Here is a tiny trained network, its code and every weight. The questions are about switching its units off for an input and a class, where a switched-off unit gives its printed mean instead of its output.

import numpy as np


def w(rows, s, z=0):
    codes = np.array(rows[::2]) - 128.0
    scale = np.full(codes.shape[1], s)
    scale[-1] = z or s
    return codes * scale


def norm(h):
    return h / np.sqrt((h * h).mean(-1, keepdims=True) + 1e-5)


def f(y):
    return y / 2 * (1 + np.tanh(0.7978845608 * (y + 0.044715 * y**3)))


def log_softmax(a):
    a = a - a.max(-1, keepdims=True)
    return a - np.log(np.exp(a).sum(-1, keepdims=True))


def net(x, mask):
    res = np.array(x, float).reshape(1, 7) / 4 @ E
    u = 0
    for l in range(4):
        y = f(norm(res) @ A[l][:, :-1].T + A[l][:, -1])
        res = res + np.where(mask[u : u + 10], y, B[l][:, -1]) @ B[l][:, :-1]
        u += 10
    return log_softmax(norm(res)[-1] @ U[:, :-1].T + U[:, -1])


A, B = {}, {}
E = w([
[130,129,129,130,129,129],'x0',
[125,11,94,253,130,73],'x1',
[127,129,131,130,131,128],'x2',
[10,144,163,175,158,184],'x3',
[121,187,215,158,35,63],'x4',
[130,129,127,128,130,127],'x5',
[188,113,223,138,185,156],'x6',
],0.00048)
A[0] = w([
[105,115,119,102,142,98,111],'L0N1',
[145,148,115,147,130,138,118],'L0N2',
[178,251,156,44,151,199,111],'L0N3',
[120,139,121,114,137,114,8],'L0N4',
[121,131,128,122,143,108,125],'L0N5',
[185,112,119,124,101,124,161],'L0N6',
[144,133,141,154,127,167,142],'L0N7',
[113,129,126,113,143,92,122],'L0N8',
[121,136,120,112,135,118,4],'L0N9',
[122,137,125,119,127,137,42],'L0N10',
],0.0023,0.0018)
B[0] = w([
[137,132,125,154,98,162,108],'L0N1',
[114,111,123,114,118,117,115],'L0N2',
[73,9,144,99,121,101,216],'L0N3',
[126,136,25,102,40,155,6],'L0N4',
[128,124,127,130,122,134,124],'L0N5',
[69,143,141,144,170,108,171],'L0N6',
[139,128,133,110,159,78,153],'L0N7',
[129,123,132,141,104,174,120],'L0N8',
[125,141,21,103,38,150,2],'L0N9',
[126,132,59,107,82,122,36],'L0N10',
],0.0015,0.00074)
A[1] = w([
[115,125,141,132,142,115,140],'L1N1',
[135,78,50,96,190,192,3],'L1N2',
[81,157,27,123,56,128,90],'L1N3',
[89,157,30,128,63,132,95],'L1N4',
[87,157,25,129,59,134,87],'L1N5',
[83,126,152,154,128,198,91],'L1N6',
[77,131,154,155,126,210,63],'L1N7',
[251,98,104,84,84,105,94],'L1N8',
[127,129,128,128,130,125,125],'L1N9',
[126,130,128,127,133,122,118],'L1N10',
],0.0029,0.00077)
B[1] = w([
[161,122,116,115,139,117,235],'L1N1',
[153,186,131,172,66,155,159],'L1N2',
[165,119,202,116,176,141,18],'L1N3',
[168,114,205,127,179,134,5],'L1N4',
[164,111,202,128,177,131,5],'L1N5',
[127,149,90,123,154,61,211],'L1N6',
[119,168,87,128,160,52,189],'L1N7',
[2,207,104,178,214,82,55],'L1N8',
[126,127,129,129,128,130,131],'L1N9',
[128,128,129,128,128,129,130],'L1N10',
],0.0022,0.00033)
A[2] = w([
[163,53,111,255,118,114,36],'L2N1',
[120,81,114,104,169,102,78],'L2N2',
[185,81,99,233,121,111,2],'L2N3',
[133,131,129,128,126,128,135],'L2N4',
[85,153,116,134,169,114,48],'L2N5',
[104,131,102,119,168,108,56],'L2N6',
[151,80,105,101,157,122,98],'L2N7',
[146,209,147,111,142,178,94],'L2N8',
[127,124,121,121,146,106,107],'L2N9',
[122,123,127,128,130,129,119],'L2N10',
],0.0016,0.00066)
B[2] = w([
[113,79,124,8,99,111,252],'L2N1',
[121,139,210,149,150,122,144],'L2N2',
[85,89,145,34,88,118,158],'L2N3',
[120,125,128,131,127,136,129],'L2N4',
[113,161,134,124,146,66,114],'L2N5',
[102,159,172,141,134,90,109],'L2N6',
[108,127,201,163,113,134,119],'L2N7',
[108,90,80,151,102,90,58],'L2N8',
[106,135,145,133,135,136,133],'L2N9',
[139,131,128,124,129,117,127],'L2N10',
],0.0012,0.00041)
A[3] = w([
[149,57,111,235,100,109,96],'L3N1',
[126,84,191,117,170,138,164],'L3N2',
[58,139,139,180,168,125,57],'L3N3',
[95,90,149,150,156,166,133],'L3N4',
[142,180,207,143,2,64,241],'L3N5',
[161,138,160,148,131,117,184],'L3N6',
[41,115,140,131,113,160,3],'L3N7',
[115,204,146,34,110,178,88],'L3N8',
[165,103,41,117,188,204,220],'L3N9',
[120,207,147,27,106,181,82],'L3N10',
],0.0023,0.00046)
B[3] = w([
[98,79,107,2,76,103,213],'L3N1',
[221,147,149,91,112,167,232],'L3N2',
[164,195,84,65,133,92,186],'L3N3',
[168,168,137,96,77,108,184],'L3N4',
[169,140,37,194,113,252,254],'L3N5',
[115,128,95,98,150,174,155],'L3N6',
[218,120,108,153,144,69,132],'L3N7',
[128,25,89,130,87,66,129],'L3N8',
[150,173,148,210,26,159,184],'L3N9',
[120,22,91,134,84,71,129],'L3N10',
],0.0016,0.00077)
U = w([
[99,2,101,55,63,73,253],'0',
[161,180,70,232,50,240,201],'1',
[214,149,240,82,203,163,43],'2',
[52,230,81,133,205,38,1],'3',
],0.0067,0.00084)

Each question gives the input, the list of numbers given to net, and the class t.
The units are the neurons (one row each of A and B). Each row of codes is followed by its name. A weight is (code - 128) times the scale printed after its matrix; where a second scale follows, it is the last column's (A, B and U).
mask holds one flag per neuron, layer by layer. A switched-off neuron (its flag False) gives its mean, the last column of its row in B, instead of its output. The means were averaged over made-up inputs and are rounded, as every weight is.
A unit's drop is (log p(t) with every unit on - log p(t) with that unit switched off) / (log p(t) with every unit on - log p(t) with every unit switched off).
The circuit of an input: a set's keep is (log p(t) with only the set's units on - log p(t) with every unit switched off) / (log p(t) with every unit on - log p(t) with every unit switched off). Starting from the 12 units with the biggest drops (on a tie, the unit counted first), units are removed one at a time, each time the one whose removal leaves the highest keep (on an exact tie, the one counted first), for as long as the keep stays at least 0.8.
units of the circuit, in order: the units of the circuit, biggest drop first
most important unit: the unit with the biggest drop
k most important neurons: the k neurons with the biggest drops, biggest first
top k neurons in layer l: the k neurons of layer l with the biggest drops, biggest first
drop when u is switched off: that unit's drop, to one decimal
input [-7,-1,-1,5,8,6,-5], class 1: units of the circuit, in order -> (L3N5)
input [1,-3,6,-8,-7,2,7], class 3: 2 most important neurons -> (L1N8, L3N5)
input [2,-5,1,-4,-3,1,-8], class 2: units of the circuit, in order -> (L1N4, L1N3)
input [-2,-4,5,-4,-8,-7,-6], class 1: units of the circuit, in order -> (L1N2, L3N9)
input [0,-8,-2,-8,8,-8,-1], class 0: 2 most important neurons -> (L3N10, L3N8)
input [6,1,4,6,-4,6,2], class 3: 2 most important neurons -> (L1N7, L3N5)
input [-3,-8,-6,7,-4,3,-2], class 0: 3 most important neurons -> (L1N8, L3N10, L3N8)
input [-1,-7,8,0,3,1,6], class 0: 2 most important neurons -> (L3N10, L3N8)
input [-8,-7,-1,-5,-6,-1,-1], class 0: 4 most important neurons -> (L0N3, L3N10, L3N8, L3N5)
input [-2,-2,-7,-8,5,-1,2], class 3: 2 most important neurons -> (L1N8, L1N2)
input [3,-5,6,1,-4,-2,-1], class 0: 2 most important neurons -> (L0N3, L3N5)
input [2,-6,-2,7,-2,4,6], class 3: top 2 neurons in layer 1 -> (L1N7, L1N6)
input [-8,4,1,-5,-3,-4,-4], class 3: 2 most important neurons -> (L1N8, L0N3)
input [-5,2,-5,-2,-6,0,-4], class 1: units of the circuit, in order -> (L1N2)
input [-3,-4,1,-4,-8,1,-3], class 1: units of the circuit, in order -> (L1N2, L3N9)
input [5,-3,8,4,6,-3,4], class 1: units of the circuit, in order -> (L3N5, L1N3)
input [3,2,8,-6,-8,-1,-1], class 1: 4 most important neurons -> (L3N9, L1N2, L1N7, L1N6)
input [-2,-6,-1,7,-8,8,1], class 1: top 2 neurons in layer 1 -> (L1N2, L1N8)
input [-8,-2,6,1,-7,-5,7], class 1: 2 most important neurons -> (L3N9, L1N2)
input [-5,-8,5,2,6,-1,-8], class 0: most important unit -> L3N10
input [4,-6,4,4,-6,1,4], class 0: 2 most important neurons -> (L3N10, L3N8)
input [7,-1,-6,5,-8,-4,2], class 1: 3 most important neurons -> (L3N9, L1N8, L1N2)
input [8,-3,3,-1,-5,-5,5], class 1: 2 most important neurons -> (L3N9, L1N2)
input [0,5,1,-7,-6,-6,-7], class 2: top 3 neurons in layer 3 -> (L3N5, L3N10, L3N8)
input [1,-6,6,-5,-1,1,-7], class 2: units of the circuit, in order -> (L1N3, L1N4)
input [-4,-6,-2,-7,2,6,0], class 3: top 2 neurons in layer 2 -> (L2N1, L2N3)
input [4,4,-6,6,-1,-6,3], class 3: most important unit -> L1N7
input [-7,-7,8,5,-4,7,-5], class 0: drop when L3N8 is switched off -> 0.4
